Below is a small trained network, with its code and all its weights. Each question gives an input and a target symbol and asks what happens when units are switched off, that is, made to give their printed mean instead of their output.

import numpy as np


def w(rows, s, z=0):
    codes = np.array(rows[::2]) - 128.0
    scale = np.full(codes.shape[1], s)
    scale[-1] = z or s
    return codes * scale


def norm(h):
    return h / np.sqrt((h * h).mean(-1, keepdims=True) + 1e-5)


def f(y):
    return np.maximum(y, 0)


def softmax(a):
    e = np.exp(a - a.max(-1, keepdims=True))
    return e / e.sum(-1, keepdims=True)


def log_softmax(a):
    a = a - a.max(-1, keepdims=True)
    return a - np.log(np.exp(a).sum(-1, keepdims=True))


def net(x, mask):
    ids = ['ΓΞΠΨΩαβδεζηθμτφ'.index(c) for c in x.split()]
    T = len(ids)
    res = E[ids] + P[:T]
    u = 0
    for l in range(2):
        q, k, v = (norm(res) @ M[l].T for M in (Q, K, V))
        z = softmax(np.where(np.tri(T) > 0, q @ k.T / 3**0.5, -1e9)) @ v
        res = res + np.where(mask[u], z, O[l][:, -1]) @ O[l][:, :-1]
        u += 1
        y = f(norm(res) @ A[l][:, :-1].T + A[l][:, -1])
        res = res + np.where(mask[u : u + 8], y, B[l][:, -1]) @ B[l][:, :-1]
        u += 8
    return log_softmax(norm(res)[-1] @ U[:, :-1].T + U[:, -1])


Q, K, V, O, A, B = {}, {}, {}, {}, {}, {}
E = w([
[103,129,118,141,126,88,149,162,195],'Γ',
[95,83,128,163,107,108,128,165,117],'Ξ',
[101,103,152,86,181,111,93,155,108],'Π',
[97,112,119,162,132,97,135,154,151],'Ψ',
[122,167,95,99,93,168,139,123,135],'Ω',
[132,169,123,168,120,125,162,137,71],'α',
[161,132,102,138,122,89,189,115,81],'β',
[70,183,160,115,126,154,134,252,101],'δ',
[160,150,110,138,160,152,101,119,113],'ε',
[121,169,106,100,141,116,185,135,92],'ζ',
[79,104,136,160,118,117,136,144,120],'η',
[148,109,152,152,82,182,148,101,119],'θ',
[69,131,145,164,132,114,139,131,125],'μ',
[134,140,96,94,84,164,112,126,102],'τ',
[138,116,134,74,124,120,212,153,87],'φ',
],0.026)
P = w([
[148,215,237,117,51,17,53,2,149],'0',
[83,195,127,126,171,74,201,113,19],'1',
[131,166,129,115,179,90,203,122,37],'2',
[146,150,104,117,182,108,212,137,76],'3',
[155,140,94,132,190,121,205,153,96],'4',
[163,142,70,146,185,136,209,176,121],'5',
[176,120,60,136,197,153,210,167,130],'6',
[185,108,44,156,198,161,204,173,165],'7',
[173,92,31,159,232,179,219,174,156],'8',
],0.0062)
Q[0] = w([
[77,100,70,146,149,111,204,174,111],'L0H1',
[238,250,90,54,139,179,195,179,3],'L0H1',
[135,172,121,185,65,149,220,172,124],'L0H1',
],0.023)
K[0] = w([
[173,149,170,80,121,154,65,78,167],'L0H1',
[155,71,18,141,162,253,145,129,152],'L0H1',
[168,161,129,164,84,182,106,129,154],'L0H1',
],0.025)
V[0] = w([
[154,158,62,47,197,5,141,68,146],'L0H1',
[144,42,136,138,46,42,118,195,44],'L0H1',
[171,57,81,201,144,122,84,72,97],'L0H1',
],0.017)
O[0] = w([
[103,172,16,121,157,2,95,227,115,252],'L0H1',
[39,124,56,164,228,177,159,44,193,76],'L0H1',
[187,69,181,134,213,172,101,152,115,2],'L0H1',
],0.009,0.0064)
A[0] = w([
[66,73,141,94,185,131,31,157,156,2],'L0N1',
[75,193,116,80,103,249,73,217,160,50],'L0N2',
[174,176,85,76,118,122,156,119,69,152],'L0N3',
[78,111,154,160,157,103,151,175,178,146],'L0N4',
[107,139,140,121,123,115,77,178,120,156],'L0N5',
[209,156,106,116,181,128,140,93,86,170],'L0N6',
[103,159,104,195,138,158,68,119,94,143],'L0N7',
[187,142,79,33,79,163,69,55,46,100],'L0N8',
],0.02,0.0048)
B[0] = w([
[149,209,46,42,154,131,71,128,124,168],'L0N1',
[88,229,195,235,93,137,128,186,54,163],'L0N2',
[141,54,56,103,141,149,170,210,114,248],'L0N3',
[129,72,150,134,78,91,139,140,44,193],'L0N4',
[167,86,158,107,168,151,108,138,216,215],'L0N5',
[178,135,118,195,131,95,162,63,149,171],'L0N6',
[155,123,130,129,91,65,150,180,165,157],'L0N7',
[136,157,72,195,7,150,51,197,152,192],'L0N8',
],0.017,0.014)
Q[1] = w([
[199,121,136,77,65,111,111,164,140],'L1H1',
[249,237,106,121,158,240,244,170,86],'L1H1',
[119,92,153,113,211,182,11,114,207],'L1H1',
],0.02)
K[1] = w([
[212,130,143,70,88,161,97,173,110],'L1H1',
[230,78,175,243,110,234,109,195,17],'L1H1',
[80,2,106,59,225,203,144,76,148],'L1H1',
],0.02)
V[1] = w([
[65,137,253,133,184,185,168,157,96],'L1H1',
[158,197,103,130,167,208,119,177,150],'L1H1',
[70,76,107,212,140,158,73,147,229],'L1H1',
],0.022)
O[1] = w([
[172,23,38,79,159,38,156,255,14,6],'L1H1',
[81,50,154,204,211,234,45,164,77,168],'L1H1',
[183,165,134,215,221,223,184,184,115,146],'L1H1',
],0.0084,0.02)
A[1] = w([
[95,232,99,37,181,153,60,183,128,42],'L1N1',
[101,146,195,138,63,103,121,114,152,61],'L1N2',
[75,111,125,142,127,75,96,85,135,61],'L1N3',
[111,152,253,150,168,60,61,194,71,3],'L1N4',
[136,68,180,100,167,135,111,167,183,130],'L1N5',
[88,127,103,75,65,161,169,71,64,103],'L1N6',
[155,203,25,38,162,158,55,150,82,13],'L1N7',
[134,146,168,209,140,124,86,130,134,49],'L1N8',
],0.023,0.0027)
B[1] = w([
[143,214,150,129,112,198,110,174,52,248],'L1N1',
[164,95,164,170,140,130,137,152,82,163],'L1N2',
[111,90,86,132,133,155,84,88,125,173],'L1N3',
[4,116,186,117,101,146,190,101,134,158],'L1N4',
[153,153,103,124,161,75,99,85,145,175],'L1N5',
[137,140,140,54,141,196,104,147,177,160],'L1N6',
[169,149,147,137,225,32,153,40,61,220],'L1N7',
[114,123,122,59,161,113,120,166,136,185],'L1N8',
],0.027,0.018)
U = w([
[176,135,220,224,69,61,188,98,176,132],'Γ',
[87,103,76,203,236,192,198,134,149,1],'Ξ',
[64,23,112,167,150,125,31,94,105,146],'Π',
[147,112,150,106,10,116,51,29,150,126],'Ψ',
[194,131,149,135,193,89,57,179,231,70],'Ω',
[209,45,222,121,103,200,146,85,115,105],'α',
[149,228,141,124,149,120,122,78,60,148],'β',
[71,139,61,15,114,189,124,109,173,126],'δ',
[77,121,213,105,139,39,122,78,205,159],'ε',
[130,147,63,183,21,160,91,215,111,113],'ζ',
[179,151,79,88,112,89,254,153,177,206],'η',
[158,22,73,106,154,50,158,184,60,107],'θ',
[180,109,175,47,21,51,143,124,139,150],'μ',
[34,113,231,130,123,123,197,186,116,152],'τ',
[84,138,28,193,76,86,136,32,183,188],'φ',
],0.0093,0.0039)

Each question gives the input, a string of symbols that net reads in full, and the target symbol t.
The units are the heads (3 rows each of Q, K, V and O) and the neurons (one row each of A and B). Each row of codes is followed by its name. A weight is (code - 128) times the scale printed after its matrix; where a second scale follows, it is the last column's (O, A, B and U).
mask holds one flag per unit, layer by layer, with each layer's heads first. A switched-off unit (its flag False) gives its mean, the last column of its rows in O or B, instead of its output. The means were averaged over made-up inputs and are rounded, as every weight is.
A unit's drop is (log p(t) with every unit on - log p(t) with that unit switched off) / (log p(t) with every unit on - log p(t) with every unit switched off).
The circuit of an input: a set's keep is (log p(t) with only the set's units on - log p(t) with every unit switched off) / (log p(t) with every unit on - log p(t) with every unit switched off). Starting from the 12 units with the biggest drops (on a tie, the unit counted first), units are removed one at a time, each time the one whose removal leaves the highest keep (on an exact tie, the one counted first), for as long as the keep stays at least 0.8.
units of the circuit, in order: the units of the circuit, biggest drop first
unit that matters most: the unit with the biggest drop
top k neurons: the k neurons with the biggest drops, biggest first
k most important neurons of layer l: the k neurons of layer l with the biggest drops, biggest first
input Ξ η Π Ξ Ω ε Π φ Ξ, target Ξ: units of the circuit, in order => (L0H1)
input Ψ ζ ζ Π φ ε Ω η δ, target τ: units of the circuit, in order => (L1N4, L0N2)
input Π α Ω Π Π Ξ Γ, target Π: top 4 neurons => (L0N4, L0N1, L0N3, L1N3)
input η φ η Ψ ε ε φ δ φ, target θ: units of the circuit, in order => (L0N2, L1H1)
input Π τ Ξ Π β β, target Ξ: 2 most important neurons of layer 1 => (L1N1, L1N7)
input ε Γ θ μ Ω φ ε Γ Ω, target ζ: units of the circuit, in order => (L0H1, L0N8)
input Ω φ Π φ, target ζ: top 2 neurons => (L0N8, L0N1)
input δ μ θ φ Π Π Γ, target δ: top 3 neurons => (L1N6, L0N5, L0N3)
input Ψ α Π β τ Π Π β μ, target Ψ: top 3 neurons => (L0N3, L0N4, L0N1)
input μ Π Π θ Π ε Ξ, target μ: units of the circuit, in order => (L0N3, L1H1, L0N8, L0N4)
input Π ζ δ, target τ: units of the circuit, in order => (L0N2, L1N4)
input φ ζ Π Γ, target φ: units of the circuit, in order => (L0H1, L1N1, L0N4)
input μ ζ δ ζ, target θ: units of the circuit, in order => (L1H1, L0N2)
input ε Π Π Γ, target ε: top 3 neurons => (L1N4, L1N5, L0N5)
input Ξ θ θ α, target α: units of the circuit, in order => (L0H1)
input ζ τ Π ζ μ, target ζ: top 2 neurons => (L1N7, L0N1)
input Π φ Ω φ τ ε δ Ω Ξ, target Π: 3 most important neurons of layer 1 => (L1N3, L1N2, L1N1)
input θ δ Γ, target θ: units of the circuit, in order => (L1H1, L0H1)
input ζ Ξ φ Π τ Ω δ Π φ, target θ: top 2 neurons => (L0N2, L0N3)
input α ε Ξ, target α: unit that matters most => L1N2
input θ Ω Π Π φ ζ, target ζ: top 2 neurons => (L0N8, L0N1)
input θ φ Ξ, target θ: top 2 neurons => (L0N4, L1N1)
input ζ Π η, target ζ: top 2 neurons => (L1N7, L0N1)
input Π Ω Ω Π ε φ η, target Π: 4 most important neurons of layer 1 => (L1N3, L1N2, L1N1, L1N7)
input δ Ω Ψ, target δ: top 2 neurons => (L1N6, L0N5)
input α Γ Π φ Ψ Π η, target α: 2 most important neurons of layer 1 => (L1N2, L1N6)
input ζ Π Γ φ θ β Ψ, target ζ: top 2 neurons => (L1N7, L0N1)
input θ ε δ Ψ β, target θ: unit that matters most => L0N2
input Ω φ β μ Ψ, target Ω: 3 most important neurons of layer 1 => (L1N7, L1N1, L1N5)
